Each row of numbers belongs to one of the elements below and depends on some of the facts about them. Some rows are named. Which element is each other row?

Named rows:
Z630: [-11  11 -15  -9   1  13  16 -19  26  -3   3   2 -11   8  43   6   5  -3
   3  -9  10 -19  18   2  -7   4]
Z555: [-14  -8 -19  -8 -12  10  19 -21  43 -23  16   7 -13 -12  30  10  -9  13
  -2 -29  -1  -6   5 -12   2  -6]
Z576: [ 18  15  -4   7   7  33 -20  10 -33   7  19  28 -22  -8  13  19  12  -1
  14  17 -11   5  32  29 -25  -6]
Z969: [-35 -15 -14 -17 -17 -24  26 -21  24  -8  -3 -20  11  19   3 -14   6   5
   4 -25 -10  -3  -1   5  14  13]
Z136: [  4   8   8  19   1 -21 -14  10 -19   6 -11 -26   4  -2  -8  -7  -8 -13
  -7  13   3  -3 -12 -14 -15  -2]
Z527: [  2   3  -2   4  19  -9   0   8   1  -3   3   4   5  -1  -4   4  -2  12
   6  -4   8   5 -15 -20  10   1]
Z501: [-16   1 -29 -16  -2   8  21 -17  36 -20  13   9  -9   1  34   3   7  13
   5 -16   8 -12  11  -3   1   3]
Z243: [ -3   1   3  -5  11  12  -1   6  -6 -13   5   5  -6 -15   6  -2  -5  19
  -3   1  -1   1  -1 -11   5  -1]
Z316: [-18 -11 -29 -27  -3  11  29 -26  35 -14   9  11   4   8  15 -15  14  10
   1 -14   2  -7  12   5  18   6]
Z293: [ -8  -1 -26   4 -16  -5  12 -22  14  18 -19 -36  11  16  17 -15  -1 -24
  -7  14   0 -21   7  -6 -14  -1]
Z850: [-14   0 -24 -10  -6  -4  15 -10  40 -11  20   8  -7  12  21  11   1   1
  13 -27   4 -12  -6 -13   6 -10]
Z110: [  5  -5 -22  -5  -7 -13  19 -27  33  10 -15 -23  16  29  -7 -25   5 -25
   5   4   4 -12  -2   0  -2   7]
Z892: [  7   6   9  15   5 -11  -5  -2 -21  16 -18 -22  12  -1 -10 -14  -6 -10
   1  19   2 -13 -14 -12  -7  -4]
Z783: [-22   9  -5  10 -21 -24   6 -15   0  14 -15 -51   8  37   5 -22   2 -32
   9  14   1 -27  -3   0 -15   1]
Z440: [ 13  13  30 -10  21  26  -8  -7 -10  -4  -8   4  -9  13   5  -8   6  -4
   4  21   0 -12  -2 -11  13  14]
Z154: [  8  -2   7   2  -9  18 -17  18 -12  -1  21  33 -14 -11  -8  27   6   9
   7 -13 -11  21  18  30  -6  -4]
Z438: [ -2  -2  13   5   6  -2  -3  -1   5 -10   4  18  -2 -23   7  14  -2  12
 -10 -20  14   9 -13 -16   9  -4]

How the elements are related:
{Z60,Z992,Z357,Z79,Z310,Z694,Z453,Z561} Δ Z764
{Z25,Z491,Z879,Z164,Z934,Z222,Z287,Z242} Δ Z880
{Z249} Δ Z404
{Z770,Z618,Z663,Z531,Z901,Z266,Z656,Z750} Δ Z105
{Z527,Z235,Z377,Z969} Δ Z478
{Z407,Z117,Z450,Z634,Z394,Z2} Δ Z103
{Z644,Z722,Z857,Z178,Z253} Δ Z215
{Z543,Z795} Δ Z855
{Z129,Z643,Z745,Z573,Z192,Z231,Z622,Z199} Δ Z128
{Z6,Z793,Z97,Z554,Z293} Δ Z925
{Z998,Z782,Z330,Z887,Z514} Δ Z538
{Z845} Δ Z93
{Z225,Z638,Z647} Δ Z724
{Z962,Z483,Z438,Z801,Z683,Z362} Δ Z59
{Z599,Z752,Z535,Z130,Z648,Z854,Z67} Δ Z974
{Z21,Z91,Z183} Δ Z670
{Z296,Z143,Z892,Z695,Z632,Z471,Z783,Z370} Δ Z576
{Z594,Z85,Z734,Z136} Δ Z714
{Z555,Z405} Δ Z898
{Z110,Z440,Z416} Δ Z196
{Z703,Z721,Z144,Z595} Δ Z426
{Z755,Z813,Z322,Z875} Δ Z298
{Z850,Z593,Z316,Z268} Δ Z702
{Z848,Z482,Z943,Z931} Δ Z154
{Z43,Z257} Δ Z550
{Z393,Z832,Z376} Δ Z487
{Z415,Z515} Δ Z978
{Z243} Δ Z549
{Z946} Δ Z115
{Z14} Δ Z927
{Z203,Z501} Δ Z913
{Z664,Z386} Δ Z173
{Z630,Z646} Δ Z708
{Z185} Δ Z706
{Z60,Z249,Z770,Z527,Z407,Z644,Z543,Z643,Z998,Z845,Z663,Z225,Z962,Z752,Z745,Z531,Z357,Z79,Z703,Z573,Z483,Z310,Z438,Z892,Z440,Z879,Z117,Z722,Z85,Z453,Z322,Z235,Z793,Z848,Z721,Z482,Z875,Z393,Z192,Z656,Z450,Z377,Z222,Z832,Z376,Z243,Z178,Z231,Z287,Z887,Z14,Z253,Z405,Z257,Z203,Z854,Z514,Z795,Z268,Z2,Z386,Z750,Z554,Z67,Z370,Z183,Z199} τ flosak
{Z25,Z129,Z618,Z992,Z296,Z555,Z110,Z901,Z755,Z850,Z694,Z801,Z857,Z416,Z695,Z43,Z638,Z266,Z330,Z593,Z97,Z632,Z144,Z316,Z934,Z683,Z943,Z946,Z471,Z362,Z969,Z515,Z634,Z664,Z242,Z783,Z501,Z630,Z595,Z646,Z293,Z185,Z647} τ fuzes
{Z6,Z599,Z21,Z594,Z782,Z143,Z491,Z813,Z164,Z535,Z130,Z91,Z415,Z734,Z648,Z394,Z931,Z561,Z136,Z622} τ lolo
[Z60,Z25,Z249,Z527,Z407,Z129,Z6,Z845,Z992,Z225,Z880,Z296,Z745,Z555,Z357,Z549,Z79,Z703,Z491,Z850,Z892,Z440,Z487,Z694,Z453,Z702,Z857,Z550,Z416,Z793,Z848,Z164,Z764,Z43,Z638,Z266,Z97,Z898,Z192,Z632,Z130,Z144,Z714,Z377,Z934,Z298,Z415,Z222,Z913,Z376,Z243,Z178,Z946,Z471,Z734,Z969,Z670,Z287,Z515,Z648,Z14,Z253,Z405,Z634,Z795,Z478,Z783,Z215,Z931,Z386,Z105,Z561,Z750,Z67,Z136,Z646,Z370,Z855,Z93,Z978,Z185,Z622,Z199] ε tofek
[Z770,Z724,Z618,Z599,Z974,Z782,Z531,Z110,Z143,Z573,Z310,Z879,Z695,Z721,Z706,Z593,Z656,Z450,Z316,Z683,Z362,Z196,Z887,Z664,Z501,Z630,Z293,Z576,Z927,Z59,Z708,Z647] ε stede
[Z644,Z543,Z643,Z998,Z103,Z663,Z538,Z925,Z962,Z752,Z21,Z594,Z901,Z483,Z755,Z438,Z173,Z801,Z117,Z722,Z85,Z813,Z322,Z235,Z404,Z535,Z330,Z482,Z875,Z393,Z91,Z128,Z154,Z943,Z832,Z231,Z257,Z203,Z854,Z115,Z514,Z242,Z394,Z268,Z2,Z595,Z554,Z183,Z426,Z40] ε drinorak
Φ 507 <- Z60,Z782,Z531,Z892,Z593,Z97,Z222,Z376,Z734,Z515,Z2,Z386,Z199
Φ 704 <- Z249,Z663,Z745,Z793,Z471
Φ 307 <- Z770,Z110,Z192,Z242,Z394,Z783
Φ 819 <- Z527,Z79,Z850,Z43,Z638,Z130,Z14
Φ 904 <- Z644,Z555,Z491,Z117,Z266,Z969,Z293
Φ 842 <- Z543,Z310,Z440,Z879,Z322,Z535,Z330,Z91,Z377,Z415,Z253,Z405,Z136
Φ 618 <- Z129,Z962,Z599,Z703,Z755,Z632,Z316,Z934,Z943,Z832,Z243,Z203,Z634,Z514,Z561,Z554,Z646,Z185
Φ 366 <- Z643,Z813,Z848,Z695,Z648,Z595
Φ 634 <- Z6,Z845,Z416,Z164,Z450,Z231,Z946,Z257,Z795,Z268,Z931,Z750,Z183,Z647
Φ 131 <- Z998,Z453,Z393
Φ 686 <- Z992,Z235,Z362
Φ 150 <- Z21,Z357,Z901,Z875,Z67
Φ 501 <- Z438,Z630
{Z249,Z770,Z892,Z136} χ Z722
{Z249,Z164,Z199} χ Z538
{Z249,Z322} χ Z85
{Z770,Z764,Z405,Z370} χ Z222
{Z845} χ Z25
{Z845,Z362,Z93} χ Z501
{Z103,Z801,Z554} χ Z483
{Z103,Z2,Z40} χ Z386
{Z880,Z203,Z783,Z554,Z978,Z199} χ Z257
{Z880} χ Z848
{Z599,Z242} χ Z231
{Z599} χ Z850
{Z974,Z164} χ Z638
{Z110,Z801,Z632} χ Z934
{Z110,Z67,Z426} χ Z664
{Z110,Z67} χ Z268
{Z892,Z415,Z943,Z115} χ Z745
{Z801} χ Z813
{Z117,Z416} χ Z144
{Z322,Z178,Z478,Z783} χ Z576
{Z322,Z266} χ Z750
{Z702,Z426} χ Z393
{Z857,Z416,Z97} χ Z6
{Z857,Z550} χ Z471
{Z550,Z105} χ Z376
{Z164} χ Z782
{Z764,Z515,Z554} χ Z644
{Z43} χ Z215
{Z43,Z405} χ Z487
{Z721} χ Z91
{Z721,Z362} χ Z708
{Z266,Z394} χ Z630
{Z875} χ Z793
{Z632,Z832,Z931} χ Z734
{Z130,Z832,Z783} χ Z59
{Z128} χ Z714
{Z128,Z293} χ Z535
{Z128,Z478} χ Z879
{Z415} χ Z634
{Z913} χ Z898
{Z913} χ Z316
{Z913,Z795} χ Z225
{Z943,Z370,Z293} χ Z694
{Z832,Z370} χ Z296
{Z969,Z795} χ Z555
{Z515,Z978} χ Z962
{Z887} χ Z21
{Z14,Z931,Z67} χ Z647
{Z14} χ Z310
{Z253,Z978} χ Z593
{Z253} χ Z440
{Z253,Z370,Z978} χ Z407
{Z795,Z242} χ Z695
{Z795} χ Z992
{Z478} χ Z925
{Z478} χ Z287
{Z242} χ Z755
{Z783} χ Z752
{Z2,Z561} χ Z154
{Z2} χ Z243
{Z105} χ Z438
{Z595} χ Z901
{Z561,Z855} χ Z706
{Z554} χ Z298
{Z67} χ Z854
{Z136} χ Z514
{Z183} χ Z491
{Z183} χ Z703
{Z40} χ Z192

Which element is each row?
No name comes twice in this set of rows, the named rows included.
[ 10   4  -4  10  10 -21  -6   8  -4  12  -6 -14  17   9 -19  -5  -1  -4
   5   4   2   3 -23 -19   6  -2] -> Z14
[ -8  -5 -20 -14  -7   2   4 -15  54 -22  14   1 -20  25  15  13   3  10
  -2 -35  -2   2   1 -24  17  11] -> Z992
[ -7   6 -11   3 -20  -9  10  -9  18  11 -16 -36  10  22  11 -12 -14 -27
   2  15   0 -25   1  -4 -16  -4] -> Z515
[-18  20   5 -20  -9  27   4 -10  16 -18   2 -12 -29  38  37  -4  -1 -10
   4  15  -3 -21  26  -5   3  20] -> Z694
[ -6 -12 -40  -2  -7 -28  17 -18  37   8  -1 -21  16  22   4  -3  10 -11
   4 -19  10  -5 -11 -15   0   1] -> Z362

The same elements again, as new rows of numbers:
Named rows:
Z296: [ -5 -16  -4   1 -14  -2 -14  -8  -2  -6 -10   9 -12 -16 -16  11  14 -12
   7 -17  -8  11 -12 -12 -11 -18  -4 -18 -12  27]
Z887: [ -4 -15 -10   8 -17   1  -1  -5  -9 -10  15  -2  -7 -13  -7   8  -3  -1
  -3 -10  -7   1   0  -4 -11 -18   1  -4  -6  19]
Z694: [-10 -16   0   2 -20  -2  -6 -14   0 -17 -10   8 -14 -13 -15   1  15  -7
  13 -12  -9   7   2  -2 -16  -9  -3 -17 -13  32]
Z573: [  5 -16   0   3 -19   5  -7  -7   1  -4   7   8   0 -18 -10   9  15   3
   2  -7  -6   5   3 -18 -13 -16  -4  -8  -2  10]
Z43: [-14 -18 -11   6 -25  -2  -2 -11 -13 -12   2   5 -19 -11 -12   6   4 -13
  -2 -14 -10  13  -7  -3 -12 -17   4  -9 -14  30]
Z931: [ -1  -6  -7  17 -17   6   2   2 -15  -2  19   0 -11 -11   1   3 -12  -2
  -9 -14 -13 -16  11   0 -16 -25  -1  -8   7  14]
Z594: [ 13 -10  -1  10 -10   3  -7   0   4   5   9   5   0 -19  -8   8   5   5
  -1 -12 -12 -15  14 -12 -15 -22  -6 -15   8   9]
Z40: [ -4 -14 -12  10 -18  -2  -2  -7 -12  -5  13  -4  -7 -11  -8   6  -6   1
  -9 -15 -10  -5   6  -2 -10 -20   6  -8   0  17]
Z724: [  7 -13  -4   3 -13   2 -13  -7  -1  -1   3   5   2 -13 -15   9   8   7
   0 -13  -7  -6   8 -13 -10 -19   0 -12   0  12]
Z618: [ -5 -20  -2   0 -19  -3 -10 -10   3  -8  -6  12  -4 -18 -20  12  13  -5
   7 -11  -7  13  -6 -14 -12 -13  -2 -12 -13  27]
Z770: [-13 -13 -11   9 -18   5   1 -12 -13 -16  20 -10 -13 -10   1   6  -2  -7
  -2   1  -9  -6   6   9 -16 -14   4  -2 -11  26]
Z925: [  8 -14  -3   3 -12  -1 -11  -7   0   0   0   5   0 -15 -14   7  10   7
  -1 -17  -9  -5   7 -13 -11 -19  -1 -15   2  11]
Z482: [  5 -15  -3   4 -12   0  -9  -6   3  -5   3   5  -1 -18 -12   6  13   2
   2 -13  -8   0   0 -13 -11 -17  -4 -14  -3  14]
Z962: [  9 -17  -6   5 -10  -3  -6  -6   3  -3   5   7  -2 -20 -13   8   7   3
  -1 -17  -8   6  -1 -17  -8 -19  -6 -13  -1  15]
Z478: [ -1 -12 -13  10 -18  -1  -1  -4 -16  -5  11   0 -11  -9  -7   3 -10   1
 -10 -20  -8  -1   5  -6 -10 -23   3 -10   0  14]
Z857: [-17 -18 -10   7 -25  -4  -1 -11 -15 -13   4   2 -20 -11 -10   8   1 -13
  -2 -13  -8  13  -6   0 -11 -17   4  -9 -14  30]
Z555: [  0 -18  -6   0 -19  -4 -11 -12  -2  -6 -10  10 -16 -16 -17   8  16  -8
   5 -14 -10  16  -2 -16 -10 -13  -2 -16 -14  25]

Rows to name:
No name comes twice in this set of rows, the named rows included.
[  9 -14 -10   6  -9  -1 -11   0  -3   2   5   6   3 -15 -16  11  -4   5
  -4 -19  -7  -1   0 -16  -6 -24  -1 -11   1  15] -> Z576
[  4 -20 -24  16 -16 -15  16  10 -13  -4  25  10  -4 -18 -16   8 -32   2
 -22 -34  -5  25 -14 -21   2 -29   2  -1   3  19] -> Z203
[ -4  -5  -9  11 -15  10  -1 -15 -15  -5  19 -11 -21  -7  10   3  -2  -9
  -5   3 -14 -24  26  11 -19 -19  -4 -10  -1  19] -> Z415
[-16  -9 -10   8 -14   9  -7 -19 -18 -16  14 -21 -27  -6  12   6   2 -17
   0   3 -11 -12   8  19 -16 -15   0 -10 -16  28] -> Z892
[  1 -14 -15   9 -14  -1   2  -7 -12  -9  14   2 -15 -13  -5   2  -6  -6
  -9 -16  -7   8   1  -9  -8 -22  -5  -8  -5  21] -> Z253
[ -4 -17 -14   9 -16  -4   3  -5 -10 -10  18  -4 -10 -14  -5   7  -7  -3
  -9 -14  -8   6  -1  -4  -9 -19   2  -6  -6  20] -> Z832
[  0 -15 -13  10 -17  -2   1  -6  -9  -9  15  -5 -15 -14  -6   6  -3  -4
  -7  -8 -12   2   3  -4 -10 -15   3  -5  -9  20] -> Z117
[ 12 -20 -18  14 -14 -13  10  18  -4   0  16  21   7 -22 -26   6 -22   9
 -17 -43  -4  26 -23 -34   3 -33   0  -4   9  14] -> Z257
[ -2 -15 -14  11 -18  -3   0  -4 -13  -5  15  -3  -7 -11  -8   7 -10   1
 -11 -17  -9  -2   5  -4 -10 -21   6  -6   0  17] -> Z103
[ -5 -10 -12  12 -19   0   5  -7 -15 -11  13  -2 -15  -8  -6  -2 -12   0
  -7 -17 -10  -4  10   3 -12 -18   3  -8  -2  20] -> Z764
[ -3 -13 -13  12 -18  -1   3  -1 -15  -9  15   1 -14 -12  -6   2 -11  -4
  -8 -20  -7   8  -3  -7  -9 -22   1  -6  -3  19] -> Z178
[  1 -19 -21  14 -16 -11  11   6 -12  -7  23   5  -6 -17 -12   7 -23   0
 -17 -26  -6  18  -9 -16  -2 -26   1  -2  -1  20] -> Z554

The same elements again, as new rows of numbers:
Named rows:
Z215: [-15 -17   7 -14 -16  17  -2   2 -17 -38 -10 -10  -6   1 -17]
Z407: [ -7 -22 -30  22 -23   3  31   1   1  -3  -3   4 -16 -12 -43]
Z154: [ -9 -26   6 -15  -3  22   6   4 -36 -29 -16   0  -4   9   5]
Z632: [-13  20  -9   9 -12   8 -29  -2   7  10  29 -19   1   8   5]
Z67: [  5  27   9 -13  -7 -22 -13   0  33  15  10  -5  20 -16   7]
Z599: [ 16  20  -3 -16  33 -19 -12  11  -4  25   5   5   7   3  26]
Z708: [ -6 -26  16 -20  13  28   3  -1 -43 -17 -23  -4  -4   7  16]
Z594: [ 22   6 -11  -5   8 -10   3   9   3   9   0  12   4   1  17]
Z129: [  8  20   3   7  14  15 -12 -12   2 -10  -3  -1 -14   6   4]
Z706: [ -8 -34  12 -15   8  26   3  -4 -42 -16 -16  -4  -1  12   7]
Z501: [ 15  -9  -4  16  25  31   8 -11 -30  12 -17  11 -17   6  19]
Z482: [ 14   3  -5 -10   6  -1  10  10   2  15   3  18   0   0  12]
Z25: [ 17  14  -2   9  16  25  -6  -9  -5 -14 -10  11 -17  -2  13]
Z115: [-23 -13  21 -17 -11  -5  -4   4 -11 -30  16 -27  11   4 -12]
Z103: [-19  -5  29 -23  -2  -5  -6   4  -8 -25  19 -30  15   4 -10]
Z450: [13 -3  2 -5 13  3 18  5 -1 23  0  6  9 -8 14]
Z185: [  3  14   2   8   9  16 -17  -5  -2  -4  -2   6 -12   7   5]

Rows to name:
No name comes twice in this set of rows, the named rows included.
[-17 -31   7 -10 -15  12  11   6 -29 -30   0 -14   1   3 -15] -> Z925
[  9  27   3 -22   7  -4  -9  13  25   9   7  15  13  -8  16] -> Z845
[  1 -24  -8  20  -1 -12  32  -9  -7  16 -11   1  -4  -7 -17] -> Z879
[  2  19   9 -14   7 -34 -11  13  20  21  19   4  10   6   6] -> Z2
[ 10  20   6 -18  11 -11   1  12  15  14  14   8  13  -3  20] -> Z183
[  2 -18 -16  17   9 -20  17   5 -11  21  -7  -2  -7   6 -11] -> Z782
[ -4 -17 -24  21 -18  -3  24 -14   1   7 -24  10 -18   0 -32] -> Z745
[  2 -15 -29  23 -16  -5  13  -1   4   3 -22  10 -13  -1 -29] -> Z734
[  7 -12   2  29  -4   8   7 -15 -23  14 -15  -9 -15   6   6] -> Z630
[ 14  36   7 -28  15  -2 -15   6  29  11   8  12  19 -10  31] -> Z795
[  3  12  11  16  -2 -13 -11   4   7  -1  32 -21   1   7 -16] -> Z943
[  4 -14 -15   8 -11  -9  20   2  -5  14   1   6  -8   5 -18] -> Z514
[ -7  22  30 -43  19   8  -6 -13   9 -41  -3 -13  12  15   9] -> Z105
[ -6 -23  -4  40  -3   2  16 -13 -23   5  -1 -13 -18   7 -26] -> Z593
[-42 -46 -23   6 -33  27  16  -4 -49  -6  -3 -31   4  12  -2] -> Z576

